Below is a small trained network, with its code and all its weights. Each question gives an input and a class and asks what happens when units are switched off, that is, made to give their printed mean instead of their output.

import numpy as np


def w(rows, s, z=0):
    codes = np.array(rows[::2]) - 128.0
    scale = np.full(codes.shape[1], s)
    scale[-1] = z or s
    return codes * scale


def f(y):
    return np.maximum(y, 0)


def log_softmax(a):
    a = a - a.max(-1, keepdims=True)
    return a - np.log(np.exp(a).sum(-1, keepdims=True))


def net(x, mask):
    res = np.array(x, float).reshape(1, 8) / 4 @ E
    y = f(res @ A[0][:, :-1].T + A[0][:, -1])
    res = res + np.where(mask, y, B[0][:, -1]) @ B[0][:, :-1]
    return log_softmax(res[-1] @ U[:, :-1].T + U[:, -1])


A, B = {}, {}
E = w([
[92,115,147,148,105,145,127],'x0',
[152,136,116,115,139,125,125],'x1',
[138,128,125,117,142,114,141],'x2',
[44,169,121,15,151,144,106],'x3',
[132,92,144,122,121,176,118],'x4',
[110,131,134,136,121,125,133],'x5',
[147,208,92,115,112,207,225],'x6',
[83,61,9,171,102,103,143],'x7',
],0.012)
A[0] = w([
[186,128,213,90,138,62,100,204],'N1',
[162,75,96,198,121,84,176,92],'N2',
[192,36,34,226,57,138,115,184],'N3',
[164,114,51,126,128,129,235,182],'N4',
[181,170,131,87,135,50,62,153],'N5',
[254,148,242,205,24,81,162,211],'N6',
[158,12,162,194,135,24,40,255],'N7',
[157,44,60,245,180,80,59,162],'N8',
[18,109,5,98,76,117,148,134],'N9',
],0.0089,0.003)
B[0] = w([
[83,121,228,86,35,85,89,194],'N1',
[95,224,115,187,121,187,176,181],'N2',
[154,125,106,100,221,104,250,219],'N3',
[205,111,60,141,118,187,124,184],'N4',
[94,84,157,8,160,156,73,177],'N5',
[252,102,16,101,125,52,76,226],'N6',
[146,138,165,1,209,101,100,250],'N7',
[143,135,131,93,226,145,136,221],'N8',
[169,109,59,87,101,90,109,205],'N9',
],0.0084,0.016)
U = w([
[170,4,110,129,142,42,57,222],'0',
[131,254,176,99,217,197,156,159],'1',
[255,77,76,132,9,124,126,155],'2',
[187,103,73,222,123,168,194,1],'3',
[54,91,209,122,115,113,57,56],'4',
],0.0082,0.0044)

Each question gives the input, the list of numbers given to net, and the class t.
The units are the neurons (one row each of A and B). Each row of codes is followed by its name. A weight is (code - 128) times the scale printed after its matrix; where a second scale follows, it is the last column's (A, B and U).
mask holds one flag per neuron, in row order. A switched-off neuron (its flag False) gives its mean, the last column of its row in B, instead of its output. The means were averaged over made-up inputs and are rounded, as every weight is.
A unit's drop is (log p(t) with every unit on - log p(t) with that unit switched off) / (log p(t) with every unit on - log p(t) with every unit switched off).
The circuit of an input: a set's keep is (log p(t) with only the set's units on - log p(t) with every unit switched off) / (log p(t) with every unit on - log p(t) with every unit switched off). Starting from all 9 units, units are removed one at a time, each time the one whose removal leaves the highest keep (on an exact tie, the one counted first), for as long as the keep stays at least 0.8.
circuit, biggest first: the units of the circuit, biggest drop first
most important unit: the unit with the biggest drop
top k neurons: the k neurons with the biggest drops, biggest first
drop of u: that unit's drop, to one decimal
input [-7,3,8,-1,5,-8,-3,-8], class 0: circuit, biggest first -> (N6)
input [6,5,-6,2,4,-6,-6,0], class 4: circuit, biggest first -> (N6, N9)
input [-8,-4,0,0,-5,-6,-2,5], class 1: circuit, biggest first -> (N6, N2)
input [8,-2,2,8,8,-8,0,-1], class 4: top 3 neurons -> (N6, N3, N8)
input [-1,-7,-2,5,-7,-6,-8,0], class 4: circuit, biggest first -> (N6, N1)
input [-2,-4,2,-6,2,2,1,6], class 3: top 2 neurons -> (N4, N5)
input [4,-2,2,-8,2,2,8,1], class 3: circuit, biggest first -> (N3, N7)
input [7,3,-1,-8,-1,-3,6,1], class 3: circuit, biggest first -> (N3, N7)
input [4,6,2,-2,1,0,6,6], class 3: top 2 neurons -> (N3, N6)
input [1,8,2,-3,-5,0,-1,-7], class 0: top 2 neurons -> (N6, N5)
input [5,-7,4,-6,-3,-8,-1,4], class 1: circuit, biggest first -> (N2, N8)
input [-4,6,-5,5,8,-3,1,3], class 2: top 2 neurons -> (N7, N8)
input [0,4,1,-6,-7,4,8,-1], class 2: top 3 neurons -> (N6, N8, N4)
input [2,8,1,8,-4,2,0,2], class 0: most important unit -> N9
input [4,-5,-1,-1,-6,3,-1,-5], class 0: top 3 neurons -> (N6, N2, N4)
input [-4,-1,7,-6,4,-5,7,1], class 3: top 2 neurons -> (N3, N2)
input [0,-6,-7,-8,1,-6,2,7], class 3: top 2 neurons -> (N4, N6)
input [-8,2,4,0,-5,1,7,0], class 2: drop of N5 -> 0.0
input [7,1,-3,-3,-3,-1,3,-7], class 2: drop of N6 -> 0.1
input [-3,4,-5,3,-7,2,3,5], class 2: most important unit -> N9
input [0,-6,2,-5,0,7,1,-2], class 2: drop of N5 -> 0.2
input [0,0,-7,-5,6,2,-7,1], class 1: drop of N7 -> 0.2
